Below are the code and all the weights of a small trained network. Each question names an input and a target symbol and asks about switching units off, where a switched-off unit gives its printed mean instead of its output.

import numpy as np


def w(rows, s, z=0):
    codes = np.array(rows[::2]) - 128.0
    scale = np.full(codes.shape[1], s)
    scale[-1] = z or s
    return codes * scale


def norm(h):
    return h / np.sqrt((h * h).mean(-1, keepdims=True) + 1e-5)


def f(y):
    return y / 2 * (1 + np.tanh(0.7978845608 * (y + 0.044715 * y**3)))


def softmax(a):
    e = np.exp(a - a.max(-1, keepdims=True))
    return e / e.sum(-1, keepdims=True)


def log_softmax(a):
    a = a - a.max(-1, keepdims=True)
    return a - np.log(np.exp(a).sum(-1, keepdims=True))


def net(x, mask):
    ids = ['Ωβδημξ'.index(c) for c in x.split()]
    T = len(ids)
    res = E[ids] + P[:T]
    u = 0
    for l in range(3):
        r = norm(res)
        for j in range(2):
            rows = slice(2 * j, 2 * j + 2)
            q, k, v = (r @ M[l][rows].T for M in (Q, K, V))
            z = softmax(np.where(np.tri(T) > 0, q @ k.T / 2**0.5, -1e9)) @ v
            o = O[l][rows]
            res = res + np.where(mask[u + j], z, o[:, -1]) @ o[:, :-1]
        u += 2
        y = f(norm(res) @ A[l][:, :-1].T + A[l][:, -1])
        res = res + np.where(mask[u : u + 4], y, B[l][:, -1]) @ B[l][:, :-1]
        u += 4
    return log_softmax(norm(res)[-1] @ U[:, :-1].T + U[:, -1])


Q, K, V, O, A, B = {}, {}, {}, {}, {}, {}
E = w([
[138,99,174,210,88,78],'Ω',
[163,214,181,122,156,150],'β',
[133,174,179,82,82,180],'δ',
[115,156,89,131,179,254],'η',
[107,127,208,130,120,182],'μ',
[129,118,48,30,131,130],'ξ',
],0.023)
P = w([
[85,115,254,90,173,121],'0',
[112,156,231,83,138,113],'1',
[111,159,186,110,149,130],'2',
[96,163,162,124,150,126],'3',
[87,163,151,144,144,109],'4',
[73,165,140,147,147,99],'5',
[57,167,134,155,148,89],'6',
[67,163,106,161,123,96],'7',
[139,153,114,138,122,120],'8',
[170,120,147,119,120,127],'9',
[184,103,159,117,115,126],'10',
[206,93,167,109,118,124],'11',
[208,87,165,119,137,141],'12',
],0.017)
Q[0] = w([
[234,61,146,114,163,172],'L0H0',
[216,254,109,113,164,118],'L0H0',
[77,141,94,175,183,88],'L0H1',
[33,215,120,125,88,109],'L0H1',
],0.0088)
K[0] = w([
[248,83,156,106,128,151],'L0H0',
[130,108,95,148,70,159],'L0H0',
[67,148,146,112,123,116],'L0H1',
[44,168,96,157,138,103],'L0H1',
],0.016)
V[0] = w([
[141,125,56,144,118,124],'L0H0',
[148,142,115,116,6,162],'L0H0',
[148,165,128,180,103,62],'L0H1',
[66,38,135,135,86,157],'L0H1',
],0.021)
O[0] = w([
[207,148,87,67,164,246,1],'L0H0',
[88,208,81,97,202,107,106],'L0H0',
[151,87,208,81,205,91,44],'L0H1',
[229,217,69,212,121,37,47],'L0H1',
],0.012,0.0093)
A[0] = w([
[197,255,166,165,163,135,79],'L0N0',
[143,58,76,102,89,72,131],'L0N1',
[134,216,214,141,51,172,129],'L0N2',
[165,109,125,180,152,136,254],'L0N3',
],0.0099,0.0074)
B[0] = w([
[1,73,188,166,150,153,119],'L0N0',
[63,221,117,117,55,83,181],'L0N1',
[47,133,95,200,192,224,253],'L0N2',
[207,121,193,130,61,150,185],'L0N3',
],0.0094,0.0053)
Q[1] = w([
[150,141,69,171,2,131],'L1H0',
[125,196,212,67,45,189],'L1H0',
[174,2,65,194,58,28],'L1H1',
[145,9,41,39,117,136],'L1H1',
],0.0087)
K[1] = w([
[197,254,119,111,157,129],'L1H0',
[215,16,69,88,162,168],'L1H0',
[103,13,118,184,35,97],'L1H1',
[153,95,39,45,83,95],'L1H1',
],0.0099)
V[1] = w([
[149,255,126,131,188,148],'L1H0',
[155,129,187,215,162,215],'L1H0',
[129,27,111,154,96,219],'L1H1',
[130,140,71,200,86,71],'L1H1',
],0.0096)
O[1] = w([
[38,73,163,120,62,132,3],'L1H0',
[124,181,247,63,31,104,68],'L1H0',
[138,144,114,140,157,66,170],'L1H1',
[168,124,190,64,167,130,115],'L1H1',
],0.013,0.0052)
A[1] = w([
[253,4,168,120,124,38,19],'L1N0',
[143,104,138,106,129,81,115],'L1N1',
[218,190,64,186,116,100,2],'L1N2',
[117,2,136,242,107,72,74],'L1N3',
],0.011,0.0069)
B[1] = w([
[89,183,96,49,125,248,177],'L1N0',
[107,104,85,107,191,149,124],'L1N1',
[52,98,168,118,109,34,121],'L1N2',
[87,187,102,142,204,217,254],'L1N3',
],0.011,0.0045)
Q[2] = w([
[61,32,137,57,105,120],'L2H0',
[133,135,109,145,220,254],'L2H0',
[40,240,62,110,78,216],'L2H1',
[156,254,68,190,99,25],'L2H1',
],0.0075)
K[2] = w([
[95,64,127,155,196,143],'L2H0',
[146,151,120,51,158,171],'L2H0',
[124,132,52,101,133,197],'L2H1',
[119,249,112,185,164,105],'L2H1',
],0.011)
V[2] = w([
[130,146,121,245,163,203],'L2H0',
[162,21,158,150,169,89],'L2H0',
[120,155,71,149,237,255],'L2H1',
[209,176,81,132,125,63],'L2H1',
],0.0093)
O[2] = w([
[159,74,138,93,98,53,188],'L2H0',
[102,112,51,132,68,111,3],'L2H0',
[142,155,249,143,96,98,234],'L2H1',
[74,105,125,144,130,155,51],'L2H1',
],0.015,0.0059)
A[2] = w([
[202,70,156,162,71,194,1],'L2N0',
[188,12,124,164,113,233,20],'L2N1',
[202,159,32,111,226,254,16],'L2N2',
[157,196,140,169,178,20,139],'L2N3',
],0.0079,0.0036)
B[2] = w([
[69,202,152,127,124,109,96],'L2N0',
[15,195,195,199,59,8,94],'L2N1',
[167,148,44,48,189,207,213],'L2N2',
[191,121,164,75,129,33,254],'L2N3',
],0.012,0.0025)
U = w([
[171,136,157,110,223,70,163],'Ω',
[45,26,174,114,135,114,111],'β',
[29,254,149,106,176,53,33],'δ',
[133,171,139,156,36,115,92],'η',
[92,126,102,233,119,30,254],'μ',
[103,169,72,178,187,127,195],'ξ',
],0.0077,0.0059)

Each question gives the input, a string of symbols that net reads in full, and the target symbol t.
The units are the heads (2 rows each of Q, K, V and O) and the neurons (one row each of A and B). Each row of codes is followed by its name. A weight is (code - 128) times the scale printed after its matrix; where a second scale follows, it is the last column's (O, A, B and U).
mask holds one flag per unit, layer by layer, with each layer's heads first. A switched-off unit (its flag False) gives its mean, the last column of its rows in O or B, instead of its output. The means were averaged over made-up inputs and are rounded, as every weight is.
A unit's drop is (log p(t) with every unit on - log p(t) with that unit switched off) / (log p(t) with every unit on - log p(t) with every unit switched off).
The circuit of an input: a set's keep is (log p(t) with only the set's units on - log p(t) with every unit switched off) / (log p(t) with every unit on - log p(t) with every unit switched off). Starting from the 12 units with the biggest drops (on a tie, the unit counted first), units are removed one at a time, each time the one whose removal leaves the highest keep (on an exact tie, the one counted first), for as long as the keep stays at least 0.8.
units of the circuit, in order: the units of the circuit, biggest drop first
top k neurons: the k neurons with the biggest drops, biggest first
top k neurons in layer l: the k neurons of layer l with the biggest drops, biggest first
drop of u: that unit's drop, to one decimal
input ξ μ Ω ξ δ ξ β β ξ, target β: units of the circuit, in order -> (L0H1; L1N3)
input δ β ξ ξ, target ξ: units of the circuit, in order -> (L1H0; L0H0)
input Ω μ Ω ξ η μ β μ β η ξ ξ δ, target ξ: units of the circuit, in order -> (L0N2)
input δ Ω μ η μ η, target η: units of the circuit, in order -> (L1H0; L0H1; L0N3)
input β η Ω ξ δ ξ β β μ ξ ξ μ, target ξ: top 2 neurons in layer 0 -> (L0N2; L0N1)
input δ Ω β Ω δ β Ω ξ μ ξ δ δ ξ, target δ: units of the circuit, in order -> (L0H0; L2H1)
input Ω β Ω μ δ, target μ: units of the circuit, in order -> (L0H0; L2H0)
input ξ Ω Ω ξ δ β Ω β ξ ξ β, target ξ: units of the circuit, in order -> (L0N2; L1H0)
input δ ξ β β η, target β: units of the circuit, in order -> (L0H1; L1N3)
input μ δ μ β β Ω μ, target Ω: top 2 neurons -> (L1N3; L2N3)
input Ω ξ δ Ω η Ω Ω η, target Ω: units of the circuit, in order -> (L0H1; L2N3)
input ξ ξ β ξ, target β: top 2 neurons in layer 1 -> (L1N3; L1N0)
input μ μ Ω μ η, target μ: top 4 neurons -> (L1N0; L1N3; L2N2; L0N3)
input μ β Ω ξ Ω μ, target Ω: units of the circuit, in order -> (L0H1; L2N3)
input δ ξ ξ μ β δ β β Ω μ δ ξ, target δ: top neuron -> (L0N1)
input ξ μ β, target μ: top 2 neurons -> (L1N0; L2N2)
input β Ω Ω δ, target Ω: top 2 neurons -> (L2N3; L1N3)
input β Ω β ξ Ω, target ξ: top 3 neurons -> (L1N3; L0N2; L1N0)
input μ η ξ μ ξ, target μ: top 2 neurons -> (L1N3; L0N2)
input δ μ μ β ξ β ξ μ η δ ξ ξ, target ξ: units of the circuit, in order -> (L0H0)
input δ Ω ξ η β β ξ ξ ξ Ω, target ξ: top 3 neurons in layer 1 -> (L1N3; L1N0; L1N1)
input μ β β ξ β, target ξ: top 2 neurons -> (L0N2; L1N3)
input δ Ω μ, target μ: top 2 neurons -> (L1N0; L2N2)
input β ξ η η ξ, target η: drop of L0H1 -> 0.3
input β Ω μ β η β β Ω, target β: drop of L0H1 -> 0.6
input η Ω ξ ξ β μ ξ β β ξ ξ δ, target ξ: drop of L0H1 -> 0.2
input ξ Ω μ η β Ω ξ δ ξ η β β, target β: units of the circuit, in order -> (L0H1)
